[[ 10  -1  -7 -31]
 [ 50 -70 -24 -25]
 [ 12 -73  -7  77]]
->
[[ 50 -70 -24]
 [ 12 -73  -7]]

[[ 10  -1  12 106  -5]
 [  0   1   4  -1   1]
 [  2  -1 -18   0   1]
 [ -3  -7   9  -2   7]]
->
[[  0   1   4]
 [  2  -1 -18]]

[[ 36  33 -80]
 [-36 -52  15]
 [-21  10 -17]]
->
[[-36 -52  15]
 [-21  10 -17]]

[[-93 -84  97]
 [ 39 -10  73]
 [-39 -51 -35]]
->
[[ 39 -10  73]
 [-39 -51 -35]]

[[-42 -47  27 102]
 [-70  26   8  29]
 [-34 -60  42  77]]
->
[[-70  26   8]
 [-34 -60  42]]

[[  2  63  81 -39]
 [ 18  14   2  38]
 [ 27 -56 -48  34]]
->
[[ 18  14   2]
 [ 27 -56 -48]]

[[ 19  35  66 -52  54]
 [-91  -5  -5 -14  -2]
 [  9  31  58 -48  48]
 [ 19  40  75 -61  62]
 [ 10 -38 -73  64 -61]]
->
[[-91  -5  -5]
 [  9  31  58]]
---
[[ 70 -48]
 [ 92 -57]
 [ 31 -61]]
->
[ 70 -57]

[[ 21  14 -37   0]
 [-56 -12 -92 -52]
 [  0   0  87   0]
 [ 46   3  37  21]]
->
[ 21 -12  87  21]

[[83 28]
 [ 0 63]]
->
[83 63]

[[ -2  28   5]
 [-41  58 -34]
 [-10  -1 -84]
 [-29 -26  15]]
->
[ -2  58 -84]

[[ 32   9]
 [-16   2]
 [-78 -44]]
->
[32  2]

[[ 12 -32 -53 -23 -92]
 [  4   0   4  27  17]]
->
[12  0]

[[ -3 -60 -10  18]
 [ 59 -16  -2 -57]
 [ 40 101 -28 -57]]
->
[ -3 -16 -28]

[[-72  52  -7 -45]
 [-83  68   6 -56]]
->
[-72  68]
---
[[-29   5  -2 -15   7  81 -60 -16 -91   7]
 [-10  -5   4 -25  -8 101 -52   4 -98  -1]
 [  6 -25  18 -38 -10  86 -32   6 -81 -27]
 [-15  49 -26 -69  24 -11 -13 -57  -3 -10]
 [-38  50   4 -37  57  20 -26 -55 -60  17]]
->
[[-38 -15   6 -10 -29]
 [ 50  49 -25  -5   5]
 [  4 -26  18   4  -2]
 [-37 -69 -38 -25 -15]
 [ 57  24 -10  -8   7]
 [ 20 -11  86 101  81]
 [-26 -13 -32 -52 -60]
 [-55 -57   6   4 -16]
 [-60  -3 -81 -98 -91]
 [ 17 -10 -27  -1   7]]

[[  8 -39]
 [ 16 -87]
 [ 68  21]
 [ 41 -61]]
->
[[ 41  68  16   8]
 [-61  21 -87 -39]]

[[-50  91]
 [-79  66]
 [  0 -15]
 [ -3  39]
 [ 10  96]]
->
[[ 10  -3   0 -79 -50]
 [ 96  39 -15  66  91]]

[[-25 -39 -48]
 [-12  -7  12]
 [ 98  34 -26]
 [ 81  40  39]
 [ 22 -10 -31]
 [ 34  14  23]
 [ 86  40  31]
 [-21 -17   1]
 [-24 -37 -43]
 [ 61   9 -48]]
->
[[ 61 -24 -21  86  34  22  81  98 -12 -25]
 [  9 -37 -17  40  14 -10  40  34  -7 -39]
 [-48 -43   1  31  23 -31  39 -26  12 -48]]

[[ 29 -30 -29  14  28  19   6]
 [-17  -9  13  15  20  50 -28]
 [ -8   0 -43 -11 -52  14   4]
 [ 32   2  11  -9  27  22   7]
 [ 52  12 -40  14 -31 -36  36]
 [ 41 -13  52  29 -27  17  21]
 [ 28  13  36  49   0   1 -45]
 [  8 -40  55 -34 -37  -8  -3]
 [ 66 -48 -17   4 -11  -9  10]
 [  6 -16  88  -3  29  31 -13]
 [105 -13 -54 -25  32 -45  -1]]
->
[[105   6  66   8  28  41  52  32  -8 -17  29]
 [-13 -16 -48 -40  13 -13  12   2   0  -9 -30]
 [-54  88 -17  55  36  52 -40  11 -43  13 -29]
 [-25  -3   4 -34  49  29  14  -9 -11  15  14]
 [ 32  29 -11 -37   0 -27 -31  27 -52  20  28]
 [-45  31  -9  -8   1  17 -36  22  14  50  19]
 [ -1 -13  10  -3 -45  21  36   7   4 -28   6]]

[[ 11  79  36  95]
 [  8  77  28  55]
 [-45  34  10 -39]
 [-65  27  22 -39]]
->
[[-65 -45   8  11]
 [ 27  34  77  79]
 [ 22  10  28  36]
 [-39 -39  55  95]]

[[  36   70   12  -38   12   -1   19   32   33]
 [  42    1   24   30  -29   -9    9   43  -23]
 [ -42 -105  -20    7   67   23  -51    4   10]
 [  -4  -18  -42  -17    5    0   57  -48   31]
 [ -20  102    9  -42  -20  -46  -24   37   29]
 [ -18  -29  -31   57  -22  -12  -15   53  -75]
 [ -57   13   44  -74   33    1  -11   34   -8]
 [  -6   26   -2  -24   18  -34   36   69   19]
 [ -65   89    6   -8  -31    7   34    4   26]]
->
[[ -65   -6  -57  -18  -20   -4  -42   42   36]
 [  89   26   13  -29  102  -18 -105    1   70]
 [   6   -2   44  -31    9  -42  -20   24   12]
 [  -8  -24  -74   57  -42  -17    7   30  -38]
 [ -31   18   33  -22  -20    5   67  -29   12]
 [   7  -34    1  -12  -46    0   23   -9   -1]
 [  34   36  -11  -15  -24   57  -51    9   19]
 [   4   69   34   53   37  -48    4   43   32]
 [  26   19   -8  -75   29   31   10  -23   33]]

[[ 40  -1  15]
 [-87  12 -36]
 [ 82  -6  32]
 [-21   2  -5]
 [-10  -3  -7]
 [ 30  -4  14]
 [-78  10 -33]]
->
[[-78  30 -10 -21  82 -87  40]
 [ 10  -4  -3   2  -6  12  -1]
 [-33  14  -7  -5  32 -36  15]]
